Below are the code and all the weights of a small trained network. Each question names an input and a target symbol and asks about switching units off, where a switched-off unit gives its printed mean instead of its output.

import numpy as np


def w(rows, s, z=0):
    codes = np.array(rows[::2]) - 128.0
    scale = np.full(codes.shape[1], s)
    scale[-1] = z or s
    return codes * scale


def norm(h):
    return h / np.sqrt((h * h).mean(-1, keepdims=True) + 1e-5)


def softmax(a):
    e = np.exp(a - a.max(-1, keepdims=True))
    return e / e.sum(-1, keepdims=True)


def log_softmax(a):
    a = a - a.max(-1, keepdims=True)
    return a - np.log(np.exp(a).sum(-1, keepdims=True))


def net(x, mask):
    ids = ['ΓΔΞΣΦΨαεζηθλμτ'.index(c) for c in x.split()]
    T = len(ids)
    res = E[ids] + P[:T]
    u = 0
    for l in range(2):
        r = norm(res)
        for j in range(3):
            rows = slice(3 * j, 3 * j + 3)
            q, k, v = (r @ M[l][rows].T for M in (Q, K, V))
            z = softmax(np.where(np.tri(T) > 0, q @ k.T / 3**0.5, -1e9)) @ v
            o = O[l][rows]
            res = res + np.where(mask[u + j], z, o[:, -1]) @ o[:, :-1]
        u += 3
    return log_softmax(norm(res)[-1] @ U[:, :-1].T + U[:, -1])


Q, K, V, O = {}, {}, {}, {}
E = w([
[173,162,182,122,147,185,191,122,90,189],'Γ',
[63,145,144,71,109,119,81,205,69,73],'Δ',
[140,167,215,208,89,213,159,122,113,187],'Ξ',
[153,161,173,183,136,192,179,168,70,158],'Σ',
[157,184,87,103,126,99,155,230,189,106],'Φ',
[72,146,138,146,253,120,105,169,161,75],'Ψ',
[112,160,73,113,187,120,83,207,140,209],'α',
[166,69,164,116,201,161,27,187,125,155],'ε',
[121,90,75,145,103,151,164,105,127,124],'ζ',
[116,191,180,130,145,176,189,124,93,127],'η',
[136,142,139,81,151,170,196,140,111,134],'θ',
[109,150,224,85,107,160,128,106,210,169],'λ',
[208,109,163,110,171,141,109,205,165,39],'μ',
[142,158,173,173,126,186,170,150,103,156],'τ',
],0.0059)
P = w([
[154,220,116,124,149,255,79,131,129,120],'0',
[139,174,133,118,156,211,135,140,108,125],'1',
[130,150,136,118,148,184,151,142,112,131],'2',
[132,129,132,111,147,175,150,139,120,136],'3',
[118,124,134,115,138,158,150,140,125,138],'4',
[111,111,133,118,138,146,165,144,128,133],'5',
[108,99,138,119,134,140,150,147,133,129],'6',
[101,88,144,119,134,129,149,151,131,129],'7',
[102,85,141,122,135,121,150,152,133,138],'8',
[104,80,140,130,124,113,151,158,136,134],'9',
[103,69,135,138,125,104,146,161,137,138],'10',
[117,66,136,135,118,107,151,161,138,137],'11',
],0.0036)
Q[0] = w([
[140,117,99,139,172,223,184,201,75,127],'L0H1',
[109,126,137,117,113,88,94,155,161,87],'L0H1',
[66,15,38,176,84,185,160,138,165,102],'L0H1',
[103,120,173,73,112,180,170,91,163,170],'L0H2',
[146,112,37,169,108,90,103,69,99,89],'L0H2',
[112,133,155,100,146,184,139,173,133,146],'L0H2',
[94,101,125,1,128,144,101,127,216,118],'L0H3',
[97,83,102,19,120,168,126,96,210,137],'L0H3',
[138,134,146,142,122,134,138,92,105,149],'L0H3',
],0.0054)
K[0] = w([
[153,90,64,180,168,67,139,195,62,103],'L0H1',
[76,144,114,123,132,142,95,111,171,133],'L0H1',
[77,6,111,161,76,39,170,117,128,132],'L0H1',
[124,157,118,140,152,171,91,176,82,114],'L0H2',
[119,103,88,144,92,254,186,76,144,134],'L0H2',
[190,179,141,127,140,109,80,164,146,119],'L0H2',
[113,150,120,104,136,102,37,165,144,93],'L0H3',
[138,149,90,140,143,95,66,158,138,77],'L0H3',
[128,144,130,142,131,129,143,121,138,118],'L0H3',
],0.0061)
V[0] = w([
[113,123,96,75,147,116,93,217,125,77],'L0H1',
[167,143,62,175,107,150,114,74,57,91],'L0H1',
[101,103,237,76,115,115,153,122,174,169],'L0H1',
[154,118,171,119,110,128,181,78,160,183],'L0H2',
[142,107,103,125,159,116,88,209,171,127],'L0H2',
[126,210,252,102,153,134,111,182,134,170],'L0H2',
[128,121,170,154,87,142,179,74,106,167],'L0H3',
[141,133,140,145,106,144,112,123,149,126],'L0H3',
[119,139,137,146,109,142,146,88,161,138],'L0H3',
],0.0039)
O[0] = w([
[85,56,162,94,68,77,117,128,227,135,88],'L0H1',
[127,213,220,162,113,241,90,175,155,155,201],'L0H1',
[147,48,23,63,170,75,194,69,4,73,49],'L0H1',
[156,164,250,73,165,76,129,127,159,165,79],'L0H2',
[121,67,29,214,100,136,117,182,156,116,150],'L0H2',
[113,222,178,217,87,242,76,177,184,154,254],'L0H2',
[109,55,23,74,98,140,101,87,194,105,142],'L0H3',
[132,134,122,137,101,162,98,119,154,127,135],'L0H3',
[114,114,72,115,116,164,88,95,198,107,145],'L0H3',
],0.0032,0.0017)
Q[1] = w([
[131,176,152,111,135,86,83,114,118,103],'L1H1',
[136,198,153,83,148,68,58,105,96,89],'L1H1',
[127,193,128,80,139,70,74,103,106,92],'L1H1',
[131,142,136,149,142,153,104,205,180,127],'L1H2',
[156,105,80,83,158,116,137,106,109,109],'L1H2',
[157,101,103,102,152,123,158,69,149,149],'L1H2',
[64,64,100,182,104,182,248,162,153,169],'L1H3',
[76,93,129,176,92,160,197,174,128,157],'L1H3',
[144,131,145,151,138,99,116,143,160,124],'L1H3',
],0.011)
K[1] = w([
[145,156,129,102,118,189,153,49,135,138],'L1H1',
[137,169,133,88,119,204,149,41,130,136],'L1H1',
[132,182,122,89,113,206,158,49,130,137],'L1H1',
[142,148,105,135,214,118,85,235,160,62],'L1H2',
[168,49,94,163,123,60,194,61,72,118],'L1H2',
[184,70,122,152,126,87,185,56,205,201],'L1H2',
[114,89,131,179,141,24,87,216,141,122],'L1H3',
[114,71,138,152,134,2,103,212,126,116],'L1H3',
[149,120,111,98,143,110,163,103,137,125],'L1H3',
],0.0089)
V[1] = w([
[4,208,37,127,155,97,142,109,140,202],'L1H1',
[130,233,141,121,59,104,136,130,168,8],'L1H1',
[180,129,95,154,120,120,246,127,169,59],'L1H1',
[108,147,183,161,71,202,222,67,173,194],'L1H2',
[96,64,151,162,119,127,184,104,123,142],'L1H2',
[159,232,192,167,140,179,83,162,127,169],'L1H2',
[221,156,101,96,76,141,9,146,139,212],'L1H3',
[144,147,80,49,5,106,198,202,90,212],'L1H3',
[187,179,108,166,215,101,201,141,213,187],'L1H3',
],0.0034)
O[1] = w([
[3,174,80,161,143,65,160,133,123,201,128],'L1H1',
[110,172,200,139,64,79,219,154,175,90,177],'L1H1',
[196,130,67,142,105,115,168,124,166,68,78],'L1H1',
[125,105,40,147,86,56,52,119,88,58,222],'L1H2',
[148,182,152,174,112,145,62,103,110,117,110],'L1H2',
[125,62,34,56,175,91,158,138,112,97,254],'L1H2',
[167,92,176,134,97,59,88,190,117,196,165],'L1H3',
[140,178,81,69,38,139,117,175,96,158,99],'L1H3',
[216,175,91,161,175,84,124,106,208,178,135],'L1H3',
],0.0039,0.004)
U = w([
[205,176,139,82,166,123,135,94,44,162,85],'Γ',
[55,111,184,118,55,151,148,158,63,103,109],'Δ',
[143,182,200,208,71,124,78,57,112,145,238],'Ξ',
[164,152,127,157,144,140,116,143,95,117,8],'Σ',
[171,196,109,155,53,46,191,166,173,136,81],'Φ',
[71,127,141,217,218,117,161,77,170,94,87],'Ψ',
[102,136,101,162,147,68,78,152,109,253,68],'α',
[166,28,182,136,172,144,44,121,92,167,53],'ε',
[119,92,25,162,82,92,58,96,101,51,170],'ζ',
[134,235,127,121,163,120,134,103,80,71,42],'η',
[131,44,91,42,179,49,219,125,81,109,198],'θ',
[119,154,166,33,127,102,81,55,193,133,61],'λ',
[228,67,192,153,111,142,142,132,154,43,78],'μ',
[121,158,131,102,160,241,120,202,223,158,253],'τ',
],0.0062,0.0043)

Each question gives the input, a string of symbols that net reads in full, and the target symbol t.
The units are the heads (3 rows each of Q, K, V and O). Each row of codes is followed by its name. A weight is (code - 128) times the scale printed after its matrix; where a second scale follows, it is the last column's (O and U).
mask holds one flag per head, layer by layer. A switched-off head (its flag False) gives its mean, the last column of its rows in O, instead of its output. The means were averaged over made-up inputs and are rounded, as every weight is.
A unit's drop is (log p(t) with every unit on - log p(t) with that unit switched off) / (log p(t) with every unit on - log p(t) with every unit switched off).
The circuit of an input: a set's keep is (log p(t) with only the set's units on - log p(t) with every unit switched off) / (log p(t) with every unit on - log p(t) with every unit switched off). Starting from all 6 units, units are removed one at a time, each time the one whose removal leaves the highest keep (on an exact tie, the one counted first), for as long as the keep stays at least 0.8.
circuit, biggest first: the units of the circuit, biggest drop first
unit that matters most: the unit with the biggest drop
heads that matter: for each layer, one digit per head in row order, 1 if its drop is at least 0.15 and else 0, layers parted by /
input ζ Δ Δ Φ α ζ η Δ λ ε ζ, target ε: heads that matter	100 / 100
input Σ η Δ τ, target Δ: unit that matters most	L1H3
input Δ Δ Φ ζ ε θ Φ Δ θ Γ, target Δ: heads that matter	100 / 001
input λ α ζ ζ ζ Γ ζ λ λ Γ η, target α: heads that matter	100 / 101
input ζ λ θ ζ α Γ, target α: heads that matter	000 / 101
input Γ α λ ζ ζ ζ Γ λ Γ λ Δ λ, target Δ: circuit, biggest first	(L1H3, L0H1, L1H2)
input ζ λ η Δ ζ ζ μ λ λ, target μ: heads that matter	110 / 100
input Γ Ξ λ, target λ: circuit, biggest first	(L0H2, L1H2, L0H1, L0H3)
input ζ ζ Φ ζ ζ η, target Φ: circuit, biggest first	(L1H1, L1H3)
input ζ λ λ η η ζ λ ζ Ψ λ, target Ψ: heads that matter	100 / 001
input θ Φ Δ η Ψ λ, target Ψ: circuit, biggest first	(L1H3, L0H1, L0H2)
input ζ Φ ζ α ζ, target α: circuit, biggest first	(L1H1, L1H3)
input ζ ζ λ η ζ Ψ Φ η Γ, target Φ: circuit, biggest first	(L1H1, L1H3, L0H1)
input λ λ ζ Σ λ Γ λ ε λ η, target ε: unit that matters most	L1H1
input ζ ζ α ζ ζ ζ α ζ ζ η ε λ, target ε: circuit, biggest first	(L1H1, L0H1)
input τ θ ζ ζ ζ Γ Φ λ Γ, target Φ: heads that matter	000 / 101
input ζ ζ ζ Σ ζ λ Ψ λ ζ ζ, target Ψ: heads that matter	000 / 011
input θ λ Σ λ, target θ: heads that matter	110 / 010
input μ ζ Ψ Δ ζ λ λ ζ ζ λ ζ λ, target Ξ: heads that matter	100 / 010
input ζ Γ ζ Φ ζ η ζ ζ τ, target Φ: unit that matters most	L1H1
input Δ ζ Δ λ ζ λ λ, target ζ: circuit, biggest first	(L0H1, L0H2)
input ζ ζ ζ Δ Ξ Γ ζ ζ λ λ Φ ζ, target Ξ: heads that matter	010 / 010
input μ ζ ε λ ζ λ, target ε: heads that matter	100 / 101
input Γ ζ λ ζ θ λ η ε λ Γ, target ε: heads that matter	000 / 101
input ζ Ξ ζ ζ ε λ ζ Φ λ, target Φ: heads that matter	110 / 101
input Γ η ζ τ ζ Δ μ λ Φ λ, target θ: heads that matter	101 / 010
input ζ ζ ζ λ ζ ζ Φ ζ Δ, target τ: unit that matters most	L1H2
input ζ λ λ, target λ: circuit, biggest first	(L0H1, L1H2, L0H3, L1H3)
input Δ λ Ξ ζ λ, target Δ: circuit, biggest first	(L0H1, L1H3, L0H2)
